Below are the code and all the weights of a small trained network. Each question names an input and a class and asks about switching units off, where a switched-off unit gives its printed mean instead of its output.

import numpy as np


def w(rows, s, z=0):
    codes = np.array(rows[::2]) - 128.0
    scale = np.full(codes.shape[1], s)
    scale[-1] = z or s
    return codes * scale


def f(y):
    return y / 2 * (1 + np.tanh(0.7978845608 * (y + 0.044715 * y**3)))


def log_softmax(a):
    a = a - a.max(-1, keepdims=True)
    return a - np.log(np.exp(a).sum(-1, keepdims=True))


def net(x, mask):
    res = np.array(x, float).reshape(1, 5) / 4 @ E
    y = f(res @ A[0][:, :-1].T + A[0][:, -1])
    res = res + np.where(mask, y, B[0][:, -1]) @ B[0][:, :-1]
    return log_softmax(res[-1] @ U[:, :-1].T + U[:, -1])


A, B = {}, {}
E = w([
[158,240,128],'x0',
[92,145,223],'x1',
[129,128,129],'x2',
[129,128,129],'x3',
[255,100,194],'x4',
],0.01)
A[0] = w([
[24,159,241,122],'n0',
[54,6,131,205],'n1',
[44,145,33,203],'n2',
[239,75,145,131],'n3',
[207,116,239,87],'n4',
[172,146,55,167],'n5',
[162,205,128,172],'n6',
[27,172,120,194],'n7',
[126,128,237,106],'n8',
[71,115,88,254],'n9',
[142,136,142,107],'n10',
[112,11,146,242],'n11',
],0.017,0.0062)
B[0] = w([
[174,125,4,219],'n0',
[47,13,129,222],'n1',
[31,159,187,245],'n2',
[252,127,121,240],'n3',
[111,92,251,250],'n4',
[174,196,153,198],'n5',
[92,168,157,211],'n6',
[95,195,44,220],'n7',
[86,91,194,203],'n8',
[32,104,116,205],'n9',
[117,122,134,136],'n10',
[210,25,108,220],'n11',
],0.032,0.014)
U = w([
[71,76,222,255],'0',
[253,73,97,106],'1',
[99,175,172,71],'2',
[219,182,180,89],'3',
[124,78,59,42],'4',
[162,62,179,115],'5',
[155,181,50,195],'6',
],0.0078,0.0036)

Each question gives the input, the list of numbers given to net, and the class t.
The units are the neurons (one row each of A and B). Each row of codes is followed by its name. A weight is (code - 128) times the scale printed after its matrix; where a second scale follows, it is the last column's (A, B and U).
mask holds one flag per neuron, in row order. A switched-off neuron (its flag False) gives its mean, the last column of its row in B, instead of its output. The means were averaged over made-up inputs and are rounded, as every weight is.
A unit's drop is (log p(t) with every unit on - log p(t) with that unit switched off) / (log p(t) with every unit on - log p(t) with every unit switched off).
The circuit of an input: a set's keep is (log p(t) with only the set's units on - log p(t) with every unit switched off) / (log p(t) with every unit on - log p(t) with every unit switched off). Starting from all 12 units, units are removed one at a time, each time the one whose removal leaves the highest keep (on an exact tie, the one counted first), for as long as the keep stays at least 0.8.
units of the circuit, in order: the units of the circuit, biggest drop first
unit that matters most: the unit with the biggest drop
k most important neurons: the k neurons with the biggest drops, biggest first
drop of u: that unit's drop, to one decimal
input [6,0,-7,0,-7], class 2: unit that matters most : n2
input [-6,1,3,2,8], class 5: 2 most important neurons : [n4; n0]
input [-1,8,-8,8,5], class 5: 4 most important neurons : [n4; n0; n2; n8]
input [-1,4,0,6,0], class 4: units of the circuit, in order : [n3; n0; n2]
input [-7,6,-4,0,1], class 5: units of the circuit, in order : [n1; n11; n2]
input [-4,5,5,3,5], class 5: units of the circuit, in order : [n4; n11; n3]
input [-7,7,2,-5,2], class 5: units of the circuit, in order : [n11; n1; n8; n0]
input [-7,1,1,7,4], class 5: 2 most important neurons : [n1; n0]
input [-5,-1,2,0,7], class 1: 3 most important neurons : [n3; n11; n2]
input [1,-3,0,-6,-2], class 2: 2 most important neurons : [n4; n1]
input [-8,0,-6,-5,4], class 1: 3 most important neurons : [n11; n3; n2]
input [-6,3,-8,-2,-8], class 4: 2 most important neurons : [n0; n7]
input [6,1,-8,6,-5], class 6: 2 most important neurons : [n4; n7]
input [5,2,4,-5,-8], class 6: units of the circuit, in order : [n7]
input [6,-5,7,-6,0], class 2: 4 most important neurons : [n3; n11; n0; n6]
input [-4,8,5,-8,6], class 5: 2 most important neurons : [n4; n8]
input [5,0,-6,-6,-4], class 2: 3 most important neurons : [n2; n3; n11]
input [3,-1,5,-1,-5], class 2: drop of n2 : 0.5
input [1,-6,1,-6,7], class 3: drop of n1 : 0.2
input [-8,8,1,-3,-1], class 4: units of the circuit, in order : [n0]
input [3,-2,8,1,0], class 2: drop of n4 : 0.2
